Below is a small trained network, with its code and all its weights. Each question gives an input and a class and asks what happens when units are switched off, that is, made to give their printed mean instead of their output.

import numpy as np


def w(rows, s, z=0):
    codes = np.array(rows[::2]) - 128.0
    scale = np.full(codes.shape[1], s)
    scale[-1] = z or s
    return codes * scale


def norm(h):
    return h / np.sqrt((h * h).mean(-1, keepdims=True) + 1e-5)


def f(y):
    return y / 2 * (1 + np.tanh(0.7978845608 * (y + 0.044715 * y**3)))


def log_softmax(a):
    a = a - a.max(-1, keepdims=True)
    return a - np.log(np.exp(a).sum(-1, keepdims=True))


def net(x, mask):
    res = np.array(x, float).reshape(1, 6) / 4 @ E
    u = 0
    for l in range(2):
        y = f(norm(res) @ A[l][:, :-1].T + A[l][:, -1])
        res = res + np.where(mask[u : u + 7], y, B[l][:, -1]) @ B[l][:, :-1]
        u += 7
    return log_softmax(norm(res)[-1] @ U[:, :-1].T + U[:, -1])


A, B = {}, {}
E = w([
[100,127,106,154,136,173,104,246,189],'x0',
[57,63,184,115,71,70,139,117,164],'x1',
[123,119,145,90,177,209,167,80,114],'x2',
[142,51,105,1,143,73,47,123,112],'x3',
[62,165,127,69,202,111,168,91,59],'x4',
[132,179,53,126,193,49,191,134,4],'x5',
],0.0061)
A[0] = w([
[91,189,152,206,120,150,169,128,84,7],'L0N1',
[181,67,108,1,157,126,146,106,58,154],'L0N2',
[63,134,152,48,119,9,88,127,85,215],'L0N3',
[87,160,138,111,123,163,179,164,204,188],'L0N4',
[128,72,131,132,98,113,113,176,224,111],'L0N5',
[197,143,112,232,93,128,116,126,110,2],'L0N6',
[121,129,131,136,55,126,29,70,185,170],'L0N7',
],0.0096,0.0026)
B[0] = w([
[218,130,135,99,143,136,152,114,162,198],'L0N1',
[116,143,94,128,116,164,247,114,125,250],'L0N2',
[51,160,95,121,157,163,158,74,116,253],'L0N3',
[127,91,136,164,168,134,84,90,40,194],'L0N4',
[125,107,131,102,87,144,65,162,103,235],'L0N5',
[61,148,55,185,129,76,158,99,227,187],'L0N6',
[142,133,223,93,128,121,144,151,98,235],'L0N7',
],0.012,0.0069)
A[1] = w([
[57,131,86,31,183,161,211,48,106,237],'L1N1',
[101,112,197,169,136,190,136,74,172,19],'L1N2',
[197,162,147,69,200,140,176,96,108,148],'L1N3',
[136,115,95,252,148,126,105,115,138,39],'L1N4',
[153,108,154,175,137,231,124,98,185,169],'L1N5',
[81,160,94,171,35,64,109,232,137,1],'L1N6',
[121,97,26,80,178,94,132,238,70,158],'L1N7',
],0.012,0.0025)
B[1] = w([
[229,90,109,74,139,187,254,81,90,250],'L1N1',
[134,95,17,132,190,182,74,212,94,151],'L1N2',
[16,60,101,128,101,173,169,96,119,182],'L1N3',
[170,151,150,16,75,137,195,120,182,153],'L1N4',
[69,124,124,139,156,67,182,63,43,159],'L1N5',
[112,107,101,139,222,179,139,79,25,149],'L1N6',
[61,68,160,228,168,141,85,88,53,152],'L1N7',
],0.0092,0.019)
U = w([
[163,122,182,76,65,122,99,172,182,4],'0',
[128,99,90,133,142,173,213,81,100,236],'1',
[104,83,153,165,135,155,43,162,82,56],'2',
[159,201,88,163,98,62,152,131,248,33],'3',
],0.013,0.0019)

Each question gives the input, the list of numbers given to net, and the class t.
The units are the neurons (one row each of A and B). Each row of codes is followed by its name. A weight is (code - 128) times the scale printed after its matrix; where a second scale follows, it is the last column's (A, B and U).
mask holds one flag per neuron, layer by layer. A switched-off neuron (its flag False) gives its mean, the last column of its row in B, instead of its output. The means were averaged over made-up inputs and are rounded, as every weight is.
A unit's drop is (log p(t) with every unit on - log p(t) with that unit switched off) / (log p(t) with every unit on - log p(t) with every unit switched off).
The circuit of an input: a set's keep is (log p(t) with only the set's units on - log p(t) with every unit switched off) / (log p(t) with every unit on - log p(t) with every unit switched off). Starting from the 12 units with the biggest drops (on a tie, the unit counted first), units are removed one at a time, each time the one whose removal leaves the highest keep (on an exact tie, the one counted first), for as long as the keep stays at least 0.8.
units of the circuit, in order: the units of the circuit, biggest drop first
unit that matters most: the unit with the biggest drop
top k neurons: the k neurons with the biggest drops, biggest first
k most important neurons of layer l: the k neurons of layer l with the biggest drops, biggest first
drop of u: that unit's drop, to one decimal
input [-7,-1,2,0,-4,-8], class 0: top 2 neurons => (L0N7; L0N3)
input [-3,8,1,-7,3,-5], class 2: unit that matters most => L1N1
input [-8,-5,-6,-1,-5,-3], class 3: top 3 neurons => (L0N6; L1N1; L1N3)
input [7,1,-3,-3,-3,1], class 2: units of the circuit, in order => (L1N1; L0N2)
input [5,4,3,5,-3,0], class 2: units of the circuit, in order => (L0N5; L1N1)
input [-4,-4,-7,-7,-2,-5], class 3: units of the circuit, in order => (L0N6; L1N1)
input [7,4,5,-8,7,-8], class 2: units of the circuit, in order => (L1N1; L0N2; L0N3)
input [-2,7,-3,4,-3,-8], class 2: 2 most important neurons of layer 0 => (L0N1; L0N2)
input [-3,-5,4,-7,-8,-3], class 3: 3 most important neurons of layer 0 => (L0N6; L0N3; L0N2)
input [1,2,-2,4,-5,0], class 2: top 2 neurons => (L0N5; L1N1)
input [-8,2,2,4,-6,-5], class 0: 4 most important neurons of layer 0 => (L0N7; L0N3; L0N5; L0N4)
input [4,8,-2,-7,-1,7], class 3: 4 most important neurons of layer 0 => (L0N1; L0N2; L0N3; L0N7)
input [-4,-7,2,-3,-8,3], class 3: drop of L0N6 => 0.3
input [3,8,4,1,-6,-4], class 0: most important neuron of layer 1 => (L1N7)
input [-3,1,2,2,-8,-7], class 0: drop of L1N7 => 0.1
input [7,5,1,2,2,-2], class 2: drop of L1N7 => 0.0
input [2,-5,-4,-7,-3,-2], class 3: drop of L1N3 => 0.1
